Here is a tiny trained network, its code and every weight. The questions are about switching its units off for an input and a class, where a switched-off unit gives its printed mean instead of its output.

import numpy as np


def w(rows, s, z=0):
    codes = np.array(rows[::2]) - 128.0
    scale = np.full(codes.shape[1], s)
    scale[-1] = z or s
    return codes * scale


def f(y):
    return np.maximum(y, 0)


def log_softmax(a):
    a = a - a.max(-1, keepdims=True)
    return a - np.log(np.exp(a).sum(-1, keepdims=True))


def net(x, mask):
    res = np.array(x, float).reshape(1, 8) / 4 @ E
    y = f(res @ A[0][:, :-1].T + A[0][:, -1])
    res = res + np.where(mask, y, B[0][:, -1]) @ B[0][:, :-1]
    return log_softmax(res[-1] @ U[:, :-1].T + U[:, -1])


A, B = {}, {}
E = w([
[204,150,200,87,105],'x0',
[186,163,199,178,236],'x1',
[176,46,95,173,216],'x2',
[43,211,192,196,181],'x3',
[61,142,221,136,155],'x4',
[243,47,78,253,47],'x5',
[129,63,246,202,51],'x6',
[243,134,170,164,214],'x7',
],0.0059)
A[0] = w([
[119,133,179,130,39,243],'n0',
[110,55,222,122,210,72],'n1',
[191,148,32,191,126,234],'n2',
[44,9,78,120,64,154],'n3',
[112,124,171,168,204,156],'n4',
[79,49,57,169,57,156],'n5',
[205,69,71,155,76,156],'n6',
[108,136,79,57,206,146],'n7',
[51,160,109,198,106,254],'n8',
[194,85,185,146,228,238],'n9',
[255,97,162,114,91,251],'n10',
[107,206,166,107,79,172],'n11',
[96,174,75,12,194,201],'n12',
[207,132,171,104,143,123],'n13',
[125,203,162,84,50,184],'n14',
[228,116,15,167,169,180],'n15',
[140,93,153,74,221,152],'n16',
[78,162,56,87,177,240],'n17',
],0.0081,0.0036)
B[0] = w([
[78,26,186,150,42,225],'n0',
[146,128,199,239,186,184],'n1',
[122,20,107,31,231,232],'n2',
[35,94,11,27,63,241],'n3',
[74,162,117,191,226,192],'n4',
[8,42,37,33,146,234],'n5',
[163,27,87,100,107,227],'n6',
[139,238,130,51,165,205],'n7',
[34,184,129,147,204,224],'n8',
[192,97,197,252,225,239],'n9',
[205,7,156,211,60,239],'n10',
[85,184,230,160,65,207],'n11',
[155,255,168,54,100,255],'n12',
[194,50,209,207,138,177],'n13',
[115,111,199,73,61,218],'n14',
[219,31,68,64,238,240],'n15',
[146,221,171,163,209,184],'n16',
[115,198,112,37,207,236],'n17',
],0.006,0.0077)
U = w([
[39,73,13,45,106,55],'0',
[164,55,208,120,19,68],'1',
[120,120,189,215,230,58],'2',
[248,56,58,130,204,127],'3',
[180,254,95,27,190,16],'4',
[37,199,147,80,144,254],'5',
],0.0073,0.0038)

Each question gives the input, the list of numbers given to net, and the class t.
The units are the neurons (one row each of A and B). Each row of codes is followed by its name. A weight is (code - 128) times the scale printed after its matrix; where a second scale follows, it is the last column's (A, B and U).
mask holds one flag per neuron, in row order. A switched-off neuron (its flag False) gives its mean, the last column of its row in B, instead of its output. The means were averaged over made-up inputs and are rounded, as every weight is.
A unit's drop is (log p(t) with every unit on - log p(t) with that unit switched off) / (log p(t) with every unit on - log p(t) with every unit switched off).
The circuit of an input: a set's keep is (log p(t) with only the set's units on - log p(t) with every unit switched off) / (log p(t) with every unit on - log p(t) with every unit switched off). Starting from the 12 units with the biggest drops (on a tie, the unit counted first), units are removed one at a time, each time the one whose removal leaves the highest keep (on an exact tie, the one counted first), for as long as the keep stays at least 0.8.
units of the circuit, in order: the units of the circuit, biggest drop first
unit that matters most: the unit with the biggest drop
top k neurons: the k neurons with the biggest drops, biggest first
drop when u is switched off: that unit's drop, to one decimal
input [-8,4,4,2,-5,2,8,-2], class 0: top 2 neurons => [n5, n3]
input [5,6,3,-6,8,-8,-2,-6], class 4: unit that matters most => n12
input [8,-6,0,-3,-7,-6,4,-4], class 1: units of the circuit, in order => [n14, n0]
input [4,7,-1,8,0,-8,-2,-2], class 4: units of the circuit, in order => [n12, n0]
input [1,-5,-6,7,-3,6,1,0], class 0: units of the circuit, in order => [n5, n9]
input [3,2,2,-3,-2,2,-8,-5], class 4: units of the circuit, in order => [n12, n7]
input [-5,-4,-7,-2,-3,-3,-5,-3], class 5: units of the circuit, in order => [n12, n15]
input [3,3,-8,-6,-5,3,-3,-4], class 1: units of the circuit, in order => [n10, n14]
input [-8,-3,4,-1,7,-4,-3,-4], class 4: units of the circuit, in order => [n12, n17]
input [5,-8,5,-2,-6,4,4,1], class 0: top 4 neurons => [n5, n3, n9, n1]
input [-7,-8,-2,-7,5,6,4,5], class 0: drop when n12 is switched off => 0.0
input [6,-5,7,2,-6,-8,3,-4], class 4: drop when n0 is switched off => 0.1
input [1,-3,7,-8,-1,-8,6,5], class 2: drop when n15 is switched off => 0.2
input [3,-2,-2,-1,2,-8,8,7], class 2: unit that matters most => n1
